Below are the code and all the weights of a small trained network. Each question names an input and a class and asks about switching units off, where a switched-off unit gives its printed mean instead of its output.

import numpy as np


def w(rows, s, z=0):
    codes = np.array(rows[::2]) - 128.0
    scale = np.full(codes.shape[1], s)
    scale[-1] = z or s
    return codes * scale


def f(y):
    return y / 2 * (1 + np.tanh(0.7978845608 * (y + 0.044715 * y**3)))


def log_softmax(a):
    a = a - a.max(-1, keepdims=True)
    return a - np.log(np.exp(a).sum(-1, keepdims=True))


def net(x, mask):
    res = np.array(x, float).reshape(1, 3) / 4 @ E
    y = f(res @ A[0][:, :-1].T + A[0][:, -1])
    res = res + np.where(mask, y, B[0][:, -1]) @ B[0][:, :-1]
    return log_softmax(res[-1] @ U[:, :-1].T + U[:, -1])


A, B = {}, {}
E = w([
[71,169,65,237,85,197,184,109,130,31,169,190],'x0',
[177,32,109,111,40,78,64,47,61,92,89,184],'x1',
[50,163,217,127,254,117,64,86,35,93,175,55],'x2',
],0.012)
A[0] = w([
[155,147,106,62,82,132,202,99,183,255,16,135,130],'N0',
[152,114,134,94,211,167,229,177,167,143,176,76,202],'N1',
[64,176,207,126,146,135,98,114,174,60,186,35,183],'N2',
[73,181,114,208,82,119,179,132,91,119,108,178,254],'N3',
[100,134,156,69,145,105,51,133,86,166,79,115,166],'N4',
[135,103,138,161,175,86,166,206,220,206,90,137,204],'N5',
[147,137,113,102,83,110,201,171,247,157,150,148,169],'N6',
[134,133,194,106,156,77,109,130,114,233,108,67,202],'N7',
[175,61,93,117,108,150,200,138,107,72,152,117,143],'N8',
[141,74,164,106,103,100,45,70,108,73,98,147,214],'N9',
[126,114,238,88,127,131,104,102,92,218,153,45,142],'N10',
[114,84,110,201,124,187,141,79,64,71,167,195,161],'N11',
[171,156,85,156,85,165,152,152,250,187,110,221,240],'N12',
],0.0085,0.0035)
B[0] = w([
[107,127,141,102,140,155,138,195,133,157,182,120,218],'N0',
[118,143,118,112,143,130,101,184,207,124,41,120,210],'N1',
[58,147,187,109,195,138,102,171,154,88,130,67,218],'N2',
[129,172,135,136,123,133,170,93,131,114,160,218,213],'N3',
[140,104,166,104,166,68,164,117,101,188,138,104,192],'N4',
[132,144,95,81,64,133,104,140,193,114,103,155,199],'N5',
[158,195,78,53,151,200,145,183,140,151,139,125,220],'N6',
[86,129,81,119,135,121,62,187,107,207,84,116,215],'N7',
[105,125,51,103,79,125,154,157,174,72,48,158,166],'N8',
[172,120,66,90,117,45,184,57,78,125,211,129,207],'N9',
[126,71,116,137,142,44,108,158,132,161,102,81,210],'N10',
[81,72,133,168,117,199,132,51,174,80,134,134,212],'N11',
[145,166,93,91,73,109,205,164,234,113,137,254,251],'N12',
],0.01,0.018)
U = w([
[144,85,125,87,91,121,192,129,97,198,171,121,39],'0',
[162,57,91,118,45,106,163,23,88,56,127,179,116],'1',
[104,134,173,233,119,159,197,69,117,98,174,177,53],'2',
[108,159,215,149,177,139,162,82,123,71,161,87,228],'3',
[80,87,153,161,116,63,95,146,143,181,63,114,1],'4',
[169,193,84,84,91,172,203,147,180,136,105,172,142],'5',
[187,121,147,129,164,26,155,82,2,177,141,83,221],'6',
],0.0099,0.0014)

Each question gives the input, the list of numbers given to net, and the class t.
The units are the neurons (one row each of A and B). Each row of codes is followed by its name. A weight is (code - 128) times the scale printed after its matrix; where a second scale follows, it is the last column's (A, B and U).
mask holds one flag per neuron, in row order. A switched-off neuron (its flag False) gives its mean, the last column of its row in B, instead of its output. The means were averaged over made-up inputs and are rounded, as every weight is.
A unit's drop is (log p(t) with every unit on - log p(t) with that unit switched off) / (log p(t) with every unit on - log p(t) with every unit switched off).
The circuit of an input: a set's keep is (log p(t) with only the set's units on - log p(t) with every unit switched off) / (log p(t) with every unit on - log p(t) with every unit switched off). Starting from the 12 units with the biggest drops (on a tie, the unit counted first), units are removed one at a time, each time the one whose removal leaves the highest keep (on an exact tie, the one counted first), for as long as the keep stays at least 0.8.
units of the circuit, in order: the units of the circuit, biggest drop first
k most important neurons: the k neurons with the biggest drops, biggest first
drop of u: that unit's drop, to one decimal
input [4,8,-6], class 1: units of the circuit, in order	(N11)
input [-4,1,-1], class 6: units of the circuit, in order	(N12, N1, N11)
input [2,-6,8], class 3: 2 most important neurons	(N2, N5)
input [-7,0,-3], class 0: 2 most important neurons	(N0, N2)
input [8,-4,6], class 3: 2 most important neurons	(N2, N12)
input [4,-3,2], class 3: 2 most important neurons	(N12, N2)
input [4,6,5], class 1: drop of N10	0.0
input [-1,-4,1], class 4: drop of N12	0.1
input [0,7,3], class 1: drop of N0	0.1
input [-8,5,-6], class 0: drop of N1	0.2
input [0,-1,8], class 4: 2 most important neurons	(N2, N10)
input [-8,0,-3], class 0: 2 most important neurons	(N0, N2)
